cols: S U T R Q C Y E
J_581: [179 116 136 135 148 136 136 136]
J_316: [111 152  60 148 100 108 191 116]
J_569: [165 121 111 124 132 150 143 136]
J_410: [129 139  94 142  96 120 169 112]
J_952: [139 136 117 106 114 150 138 149]
J_38: [147 128 118 147  97 133 151 108]
J_928: [ 96 156  45 146 102 105 206 119]
J_16: [ 96 156  45 146 102 105 206  96]
J_235: [102 156 127  88  74 150 141 170]
J_934: [195 101 103 141 164 150 136 119]
J_305: [124 139  80 147 147 116 177 111]
J_22: [159 121 142 139  96 137 141 101]
count J_581: [136]
4
count J_305: [147]
2

cols: X M J B Z
J_305: [116 116 116 140  85]
J_410: [139 165 161 165 162]
J_581: [86 98 86 86 86]
count J_581: [86]
4
count J_305: [140]
1
count J_305: [116]
3
down: [165  86]
B
count J_410: [139]
1

cols: V K N L H
J_952: [164 138  63 131 158]
J_581: [ 95 149 111  89 125]
J_16: [ 40 146 138 138  83]
J_38: [132 132 135 117 117]
J_410: [132 149 111  89 125]
down: [135 111]
N
down: [149 146 132 149]
K
down: [138 149 146 132]
K
count J_38: [132]
2
down: [ 89 138 117  89]
L

cols: P G D W
J_305: [172 164 148 186]
J_316: [126 110 101 173]
J_934: [ 83  41 113 135]
J_952: [126 137 129 137]
J_928: [111 113 113 113]
J_410: [126 119 129 137]
J_581: [112  96 112  96]
J_16: [138 138 137 140]
count J_305: [171]
0
down: [101 113 129 113]
D
down: [111 126 112]
P
count J_928: [113]
3
count J_581: [112]
2
count J_934: [136]
0

cols: Zani lan Lezi fumi
J_22: [136 107 144 141]
J_38: [102 114 140 135]
J_16: [ 98  98  98 134]
J_569: [115 111 179 122]
J_410: [145 114 140 135]
J_581: [115 117  97 135]
J_316: [145 114 145 114]
J_934: [152 155 106 139]
J_952: [145 114 140 139]
count J_16: [134]
1
count J_581: [136]
0
down: [136 102  98 115 145 115 145]
Zani
count J_316: [114]
2
count J_16: [98]
3

cols: zini Vimi zakuv zano tapo gem Sizem
J_16: [181 149 128 127 127 150 127]
J_934: [137 145 114 181 128  88 226]
J_316: [226 145 114 181 128 150 226]
J_22: [136 136 114 114 136 136 129]
count J_22: [136]
4
down: [226 226]
Sizem
count J_16: [127]
3
down: [114 114 114]
zakuv
count J_316: [150]
1
count J_934: [182]
0

cols: gib gek Ral togap Nalu puz leno
J_952: [116 116 127 116 127 116 127]
J_928: [124 124 114 124 146 104 146]
J_305: [106 107 124 130 141 207 129]
J_569: [118 111 120 126 128 121 125]
J_581: [138 128 140 129 134 121 156]
J_235: [135 140 125 128 119  77 164]
J_38: [135 140 125 124 119  77 164]
J_934: [106 125 124 126 119 112 109]
J_16: [138 138 140 129 133 112 111]
count J_16: [128]
0
count J_952: [128]
0
down: [128 140]
gek
count J_928: [124]
3

cols: pev rav pipu kad
J_410: [209 132 110 209]
J_305: [115 105  89 102]
J_952: [186 132 134  36]
J_316: [135 127  78 164]
J_581: [180 105  93 166]
J_38: [116 160 172  98]
down: [209 115 186 135]
pev
down: [105 132]
rav

cols: mamil Pere Vodaf tekil muke bako muza feme Dola
J_316: [133  97 122 166 126 182  92 160 141]
J_581: [130 134 125 115 135 111 145 125 127]
J_235: [122 140 132 106 130 101 148 151 124]
J_410: [135  72 122 150 150 213  70 122 150]
down: [130 122 135]
mamil
count J_410: [150]
3

cols: rugo puni pabil lof Gog gugon kos zim ked
J_569: [168  69 113 135 151 115 132 172 130]
J_38: [ 80 140 103 128 220 117 138 149 130]
J_581: [127 158 118  88  76 126 138 148 148]
J_235: [ 84 140 108 131 215 120 135 143 128]
J_316: [167  96 144 146 109 133 117 119 118]
J_934: [110 129 132 149 173 130 123 106 114]
J_952: [172 104 154 140  70 138 116  75 121]
down: [ 84 167 110 172]
rugo
count J_581: [76]
1
down: [143 119 106]
zim

cols: viz falu Zof Des
J_581: [167 136 160 104]
J_235: [100  86 188  70]
J_16: [163 144 168 207]
J_934: [138 169  71 186]
J_410: [119  85 189  69]
J_305: [169 142 167 200]
J_316: [208 208 101 101]
J_928: [103  78 103 103]
J_22: [ 91 115  93  56]
J_569: [133 169  68 184]
J_952: [165 145 166 202]
J_38: [164 139 165 165]
down: [163 138 119 169 208 103  91 133 165 164]
viz
down: [138 119 169 208 103  91 133 165 164]
viz
count J_928: [103]
3
count J_316: [102]
0
count J_38: [165]
2

cols: mege deked nisin Zenul Daged rokas
J_928: [152 202 148  53  92 106]
J_316: [ 67  71  56  70  91 161]
J_16: [60 67 53 75 95 80]
J_410: [ 64  90  57 182 196  65]
J_581: [ 79  87  46  73 116 135]
J_38: [202 202 148 202 202 140]
J_934: [ 79 201 113 189 202 199]
J_569: [ 79 201 113 189 202  61]
J_952: [196  79 203 147  65  71]
J_235: [ 64  94  65 195 203  55]
J_22: [ 64  73  54 167 179  63]
J_305: [202 203 159  53  55  93]
count J_581: [79]
1
count J_38: [202]
4
down: [161  80  65 135 140 199]
rokas
down: [ 91  95 196 116 202 202 202  65 203]
Daged

cols: meduk bak Tid fitad givo Vegok pitu refu Gena
J_934: [132 148 148 157 157 145 135  81  78]
J_569: [152  88  90  81  88  94  75 208 211]
J_22: [133 145 144 123 135 145 107 138 132]
J_952: [125 210 208 137 198 208 107  90  85]
J_305: [112 134 141 196 139 143  80 139 126]
count J_569: [81]
1
down: [208 138  90]
refu
down: [ 94 145]
Vegok
down: [ 81 123]
fitad

cols: kar der dizam niso
J_16: [106 116 114 104]
J_305: [43 96 65 39]
J_581: [198 198 198 193]
J_952: [ 95 149 114  85]
J_316: [189 170 183 184]
J_569: [137 174 148 144]
J_38: [145 182 155 136]
J_410: [162 120 147 152]
J_22: [131 163 142 142]
J_235: [115 145 145 115]
count J_235: [145]
2
count J_22: [163]
1
count J_581: [198]
3
down: [ 85 184]
niso
down: [198  95 189 137 145 162]
kar

cols: Nurun fubi neki ganud Mazo letu boz papav Nalag
J_928: [127 127 124 130 127 127 124 124 124]
J_38: [151 165 120 131 163 155 143 133 204]
J_316: [127 127  73 130 128 127 130 124 126]
count J_928: [127]
4
down: [127 151]
Nurun
count J_38: [203]
0

cols: Fid tupul Dinu lol bul Sabuv
J_22: [225 115 153  57 218  81]
J_928: [ 30 156 139  74  30 109]
J_410: [ 32 155 139  72 146 104]
J_581: [199 118 152  59 114  81]
J_569: [217 217 112 217 112 217]
J_16: [205 118 152  59 113  81]
J_38: [185 120 218  61 115  81]
J_305: [225 115 153  57 138  81]
count J_569: [217]
4
count J_410: [146]
1
count J_928: [139]
1
down: [109 104  81 217]
Sabuv

cols: bofu peba fetab lomop gopip fodo
J_928: [ 94 135 135 151 135 151]
J_235: [181 127 167 100 153  93]
J_316: [ 94 139 118  61 134 101]
count J_928: [135]
3
down: [ 94 181]
bofu
down: [151 100]
lomop
down: [135 167]
fetab

cols: gad nanut vivur Loba Firu bel vot
J_928: [ 96 152  54 128 188 116 158]
J_16: [ 81 100 130 127 186 146  89]
J_569: [130  89 200 139 135 158  90]
J_934: [161 170  99 136 109 113 195]
J_305: [ 85 161 109 141 151 159 116]
J_952: [169 147 169 143 117 126 170]
J_316: [158 128 172 138  95 139 143]
J_581: [ 34  93  96  97 163 133  47]
count J_952: [116]
0
down: [200  99]
vivur

cols: Bav fer gegig vuli Pas
J_410: [160 160 117 111 118]
J_305: [119 119 119 125 119]
J_569: [110 110 117 110 117]
count J_410: [160]
2
[160 160 117 111 118]
J_410
count J_305: [120]
0
count J_569: [111]
0

cols: fafaz ruk Nup rig tozud deva bego
J_569: [168 122 108 122 114 122 114]
J_410: [121 121 122 119 121 205 121]
J_235: [ 91 113 143 161 169 122 122]
J_928: [187 135 105 117 118 129 140]
J_22: [118  80 118 118 123 113  80]
J_952: [105 128 136 136 136 105 105]
J_16: [ 91 135 143 161 169 122 122]
count J_569: [114]
2
count J_410: [121]
4
count J_22: [118]
3
down: [161 117 118]
rig
count J_952: [136]
3
down: [161 117 118 136]
rig

cols: Dar fetu mafen Bisi
J_928: [147 152 123 151]
J_934: [101 122 159 143]
J_410: [154 156  96  51]
J_316: [122 129 135 124]
down: [122 156]
fetu
down: [143  51 124]
Bisi

cols: gupo nem Lop pape rola nizor vofuf
J_235: [ 59 149 189 116 129 116 189]
J_316: [ 68  91 134  95 123 116 124]
J_38: [127 127 127 186 190 127 120]
J_305: [126 172  91 149 139 110 172]
J_928: [195  88 187 138 129 138 187]
count J_38: [127]
4
down: [127 126]
gupo
count J_235: [189]
2
count J_928: [89]
0
count J_928: [187]
2

cols: subu gisot torid sul nifa Ven med Mef
J_305: [118 150 121 143 127 113 113 114]
J_581: [ 99 104 170 131 143 136 135 136]
J_22: [168 156 113  44  75  62  61  62]
J_952: [174 109  93 130 114 114 115 117]
J_38: [176  91  95 107 146 202 200 204]
J_928: [122 123 139 125 129 131 131 131]
J_16: [189  56  47  45  87  45  47  43]
J_934: [139 127 120 127 123 126 126 126]
J_316: [143 103 126 122 139 149 147 147]
J_410: [129 135 136 130 115 112 112 113]
down: [131  44]
sul
down: [ 93  95 139  47]
torid
count J_16: [45]
2
down: [114 202]
Ven

cols: fos vep vis fudo Dup
J_235: [130 121 134 128 149]
J_581: [130 121 134 128 129]
J_38: [187 103  73  73 103]
J_952: [114 130 186 119 143]
J_305: [108 132 106 117 157]
J_410: [ 66  89  84 157 180]
J_569: [120  67  72 183 183]
J_934: [ 92  81  56 167 201]
J_928: [114 130 121 119 112]
J_22: [185 145  84 157 180]
count J_38: [103]
2
count J_581: [135]
0
count J_38: [73]
2
down: [134  73 186 106  84  72  56 121  84]
vis
count J_569: [120]
1

cols: nov puda zan Leb vel bib pagaf Favi vovap luv
J_928: [114 110  96  93 158 168 163 114 151  95]
J_316: [139 123 102 142 177 164 143  81 125  96]
J_934: [153 111  97  97 159 168 163 113 113  94]
J_38: [153 168 168 150 158 168 150 114 114 167]
J_569: [130 150 205 122  96 109 138 150 150  96]
J_952: [153 110  96  94 158 167 112 114 114  95]
J_305: [ 94  72 156 156  90 139 117 160 114 115]
count J_934: [112]
0
count J_569: [149]
0
count J_305: [114]
1
count J_38: [168]
3

cols: fimol Fazot Varez kat mek difa bag mepa depe ketor
J_235: [137 125 176 137 137 125 125 199  75  74]
J_952: [141 125 176 129 137 177 197 199  75  38]
J_316: [141  77  77  77 137 122 101  77 124 168]
count J_235: [75]
1
down: [199 199]
mepa
count J_316: [77]
4
down: [177 122]
difa
down: [75 75]
depe
count J_235: [125]
3

cols: Situp butud boba gogu tov paf gori Let bekot koti
J_305: [ 32 196 111 131 170  76 130 107 195 101]
J_928: [ 32 194 113 128 102  75 130 105 193 108]
J_316: [ 31 195 112 129 171  75 130 106 194 103]
J_952: [ 32 180 148  85 197  98 103 120 121 196]
J_16: [ 32 156 193  74 141 188  87  99 111 103]
J_38: [ 32 156 191  72 145 186  84 103 125 104]
J_410: [ 32  83 175 212 159  85  77 139 195 180]
J_569: [ 32  85 179 212 153  81  81 148 197 172]
J_934: [ 32 112  93 112 112 103  85  85 130 112]
J_22: [ 31  97 195 198 113  71 128 194 173 100]
J_235: [ 32 126 213 128  72 160 190 104  79 125]
count J_934: [103]
1
count J_934: [111]
0

cols: Fet buvi Tufos vube dof
J_569: [115 115 115 112 115]
J_305: [ 75 123 100 118 116]
J_16: [122  72 121  55 114]
J_235: [116 118  91  92 145]
J_934: [108 101 110  79 122]
J_581: [104 104 137 120 104]
count J_581: [104]
3
count J_305: [116]
1
count J_569: [115]
4
down: [116 114 145 122]
dof

cols: Savap famog resu masos
J_934: [122 218 118 172]
J_952: [120 169 129 127]
J_38: [140 151 111  99]
J_581: [125 137 101 159]
J_16: [140 151  99 106]
J_22: [141 184 115 172]
down: [127  99]
masos

cols: Dinib dobu sogom teguk tari gafo
J_952: [139  94 122 122 109 137]
J_305: [117 103 154 134  93 125]
J_569: [107 131 168 139  96 108]
J_235: [136 121 129 136 203 125]
count J_235: [136]
2
count J_952: [93]
0
count J_305: [118]
0

cols: Ravev gatop Zire mozif fon fiza
J_38: [ 55 138 138  55 138 137]
J_952: [147 112 110 127 116 129]
J_316: [ 79 122 122  29 122 175]
J_22: [141  49 155 136  81  88]
J_581: [129 144 116 110 136 130]
J_928: [106 137 161 127 127 132]
down: [ 55 127  29 136]
mozif
down: [ 29 136 110 127]
mozif
count J_38: [138]
3
down: [137 129 175  88]
fiza
down: [ 55 127  29 136 110]
mozif
count J_316: [122]
3
down: [110 127]
mozif

cols: mem nuku kiku mupe Luki
J_581: [130 129 130 130 106]
J_38: [147 147 147 145 145]
J_952: [110  80 160 148 148]
[147 147 147 145 145]
J_38
[130 129 130 130 106]
J_581
count J_38: [145]
2
down: [129 147]
nuku
count J_38: [147]
3
[110  80 160 148 148]
J_952
count J_581: [130]
3

cols: Bupen Lepa Teru mitok
J_16: [142 110 129 137]
J_410: [ 72 173 138 138]
J_305: [115  91 174 142]
J_928: [112 137  39 180]
J_38: [153 135  72 154]
count J_410: [172]
0
down: [110 173  91 137]
Lepa
down: [174  39  72]
Teru
down: [138 174]
Teru

cols: kadi bunib big sipi Lelu Guz Zas Degi
J_569: [129 167 159 110 122 106 140 170]
J_22: [113  81 131 112  94 117 159 124]
J_305: [127 114 128 112 144 145 172 128]
J_928: [129 167 159 114 122 106 140 170]
J_16: [113  74 157 117  62 131 168  97]
J_952: [129 167 159 114 122 108 110 167]
J_235: [108  40 109  93 103 132 120  85]
J_38: [113 135 135 117  62 113 135 103]
J_316: [104  66  66 104 104 104 139  66]
count J_38: [113]
2
count J_316: [103]
0
down: [170  97 167  85 103  66]
Degi

cols: safat zel soz Tife Bakup Nak zibup zirok
J_928: [123 123  57 136 227 146 144 148]
J_316: [172 172 138 138 172 172  83 138]
J_235: [123 186 123  90 113 120 117 119]
J_581: [ 45 208  89 124 140 177 180 171]
J_16: [172 208  43 135  90 149  94  96]
J_410: [ 98 131 129 105 150 166 164 159]
J_22: [ 81 117 179  77 210 153 153 153]
J_38: [ 98 131 129 105 137 166 164 179]
count J_316: [138]
3
down: [146 172 120]
Nak
count J_928: [147]
0

cols: Lidem Vegak sisun bize Zum
J_16: [ 46 147 105  84  76]
J_581: [136 137  33 132 151]
J_952: [ 79 111 143 136 183]
count J_581: [137]
1
down: [105  33]
sisun
down: [147 137]
Vegak

